Here is a tiny trained network, its code and every weight. The questions are about switching its units off for an input and a class, where a switched-off unit gives its printed mean instead of its output.

import numpy as np


def w(rows, s, z=0):
    codes = np.array(rows[::2]) - 128.0
    scale = np.full(codes.shape[1], s)
    scale[-1] = z or s
    return codes * scale


def f(y):
    return np.maximum(y, 0)


def log_softmax(a):
    a = a - a.max(-1, keepdims=True)
    return a - np.log(np.exp(a).sum(-1, keepdims=True))


def net(x, mask):
    res = np.array(x, float).reshape(1, 7) / 4 @ E
    y = f(res @ A[0][:, :-1].T + A[0][:, -1])
    res = res + np.where(mask, y, B[0][:, -1]) @ B[0][:, :-1]
    return log_softmax(res[-1] @ U[:, :-1].T + U[:, -1])


A, B = {}, {}
E = w([
[147,162,160,120,168,198,104,104],'x0',
[61,60,216,141,118,181,101,231],'x1',
[149,86,183,225,122,136,242,97],'x2',
[167,61,101,193,97,169,58,124],'x3',
[116,53,216,114,69,130,91,24],'x4',
[112,200,152,131,179,2,16,168],'x5',
[110,141,113,106,205,98,167,109],'x6',
],0.0085)
A[0] = w([
[95,96,134,147,54,51,118,17,180],'neuron 0',
[105,94,135,73,108,172,69,56,215],'neuron 1',
[96,141,127,82,174,129,209,138,126],'neuron 2',
[138,184,106,48,156,48,74,147,164],'neuron 3',
[177,102,92,147,119,143,140,91,79],'neuron 4',
[62,99,97,116,135,161,245,184,115],'neuron 5',
[62,130,110,90,102,153,103,128,163],'neuron 6',
[171,93,94,206,129,183,72,143,48],'neuron 7',
[179,148,72,111,75,140,213,80,177],'neuron 8',
[169,170,65,177,194,104,139,159,233],'neuron 9',
[193,154,110,145,100,69,152,184,146],'neuron 10',
[92,140,104,115,154,192,165,144,127],'neuron 11',
[165,36,148,154,130,217,173,132,1],'neuron 12',
],0.011,0.0041)
B[0] = w([
[138,81,183,191,177,148,114,52,224],'neuron 0',
[135,73,105,219,217,91,90,116,216],'neuron 1',
[156,122,154,158,132,213,195,119,199],'neuron 2',
[62,196,106,67,99,95,89,193,248],'neuron 3',
[120,129,183,179,127,139,148,86,187],'neuron 4',
[186,71,126,174,180,37,91,121,239],'neuron 5',
[79,124,95,200,138,114,127,128,174],'neuron 6',
[84,155,118,104,92,192,184,78,202],'neuron 7',
[124,119,179,156,87,255,187,106,245],'neuron 8',
[66,166,138,143,158,162,121,147,235],'neuron 9',
[100,119,114,115,151,126,99,101,184],'neuron 10',
[89,81,131,145,155,186,106,66,189],'neuron 11',
[104,203,137,138,230,99,62,197,254],'neuron 12',
],0.0099,0.012)
U = w([
[2,182,143,102,17,173,199,163,137],'0',
[42,146,46,138,137,69,5,152,204],'1',
[123,48,189,179,66,147,164,54,151],'2',
[224,141,35,89,35,75,144,128,3],'3',
],0.0096,0.0038)

Each question gives the input, the list of numbers given to net, and the class t.
The units are the neurons (one row each of A and B). Each row of codes is followed by its name. A weight is (code - 128) times the scale printed after its matrix; where a second scale follows, it is the last column's (A, B and U).
mask holds one flag per neuron, in row order. A switched-off neuron (its flag False) gives its mean, the last column of its row in B, instead of its output. The means were averaged over made-up inputs and are rounded, as every weight is.
A unit's drop is (log p(t) with every unit on - log p(t) with that unit switched off) / (log p(t) with every unit on - log p(t) with every unit switched off).
The circuit of an input: a set's keep is (log p(t) with only the set's units on - log p(t) with every unit switched off) / (log p(t) with every unit on - log p(t) with every unit switched off). Starting from the 12 units with the biggest drops (on a tie, the unit counted first), units are removed one at a time, each time the one whose removal leaves the highest keep (on an exact tie, the one counted first), for as long as the keep stays at least 0.8.
circuit, biggest first: the units of the circuit, biggest drop first
unit that matters most: the unit with the biggest drop
top k neurons: the k neurons with the biggest drops, biggest first
drop of u: that unit's drop, to one decimal
input [-4,-6,-8,-3,8,-3,-7], class 2: unit that matters most	neuron 0
input [0,-1,1,-6,2,5,8], class 0: circuit, biggest first	[neuron 5; neuron 12]
input [-2,0,4,-7,-2,3,-7], class 0: top 3 neurons	[neuron 12; neuron 1; neuron 5]
input [3,5,3,1,4,-3,3], class 1: top 2 neurons	[neuron 12; neuron 8]
input [7,3,2,6,3,1,3], class 1: top 2 neurons	[neuron 8; neuron 12]
input [1,8,7,7,-4,4,1], class 0: top 3 neurons	[neuron 7; neuron 1; neuron 5]
input [2,8,4,-4,4,-3,0], class 1: top 2 neurons	[neuron 12; neuron 8]
input [1,7,4,-5,-7,-4,-4], class 1: top 4 neurons	[neuron 12; neuron 8; neuron 5; neuron 0]
input [-4,4,7,4,0,8,-8], class 2: top 2 neurons	[neuron 12; neuron 3]
input [1,-7,-8,-3,2,-6,5], class 2: top 2 neurons	[neuron 1; neuron 12]
input [-8,-5,1,-6,3,3,-6], class 2: top 3 neurons	[neuron 0; neuron 12; neuron 9]
input [8,8,4,8,6,5,6], class 1: top 2 neurons	[neuron 8; neuron 12]
input [5,-7,-7,1,-3,-8,-7], class 2: top 2 neurons	[neuron 3; neuron 1]
input [8,1,2,-8,-4,-1,-3], class 2: unit that matters most	neuron 3
input [-4,-4,2,-3,-5,-1,-2], class 0: top 3 neurons	[neuron 0; neuron 1; neuron 9]
input [1,3,8,7,-5,7,-2], class 0: top 2 neurons	[neuron 7; neuron 5]
input [-3,-4,2,8,-3,4,-8], class 2: drop of neuron 4	0.1
input [2,-5,-3,-3,-4,-2,8], class 0: drop of neuron 12	0.0
input [-2,5,8,-2,-2,-3,-7], class 1: drop of neuron 5	0.1
input [-5,8,1,1,-1,-5,5], class 1: unit that matters most	neuron 12
input [2,7,6,8,-2,-3,-4], class 1: drop of neuron 12	1.4
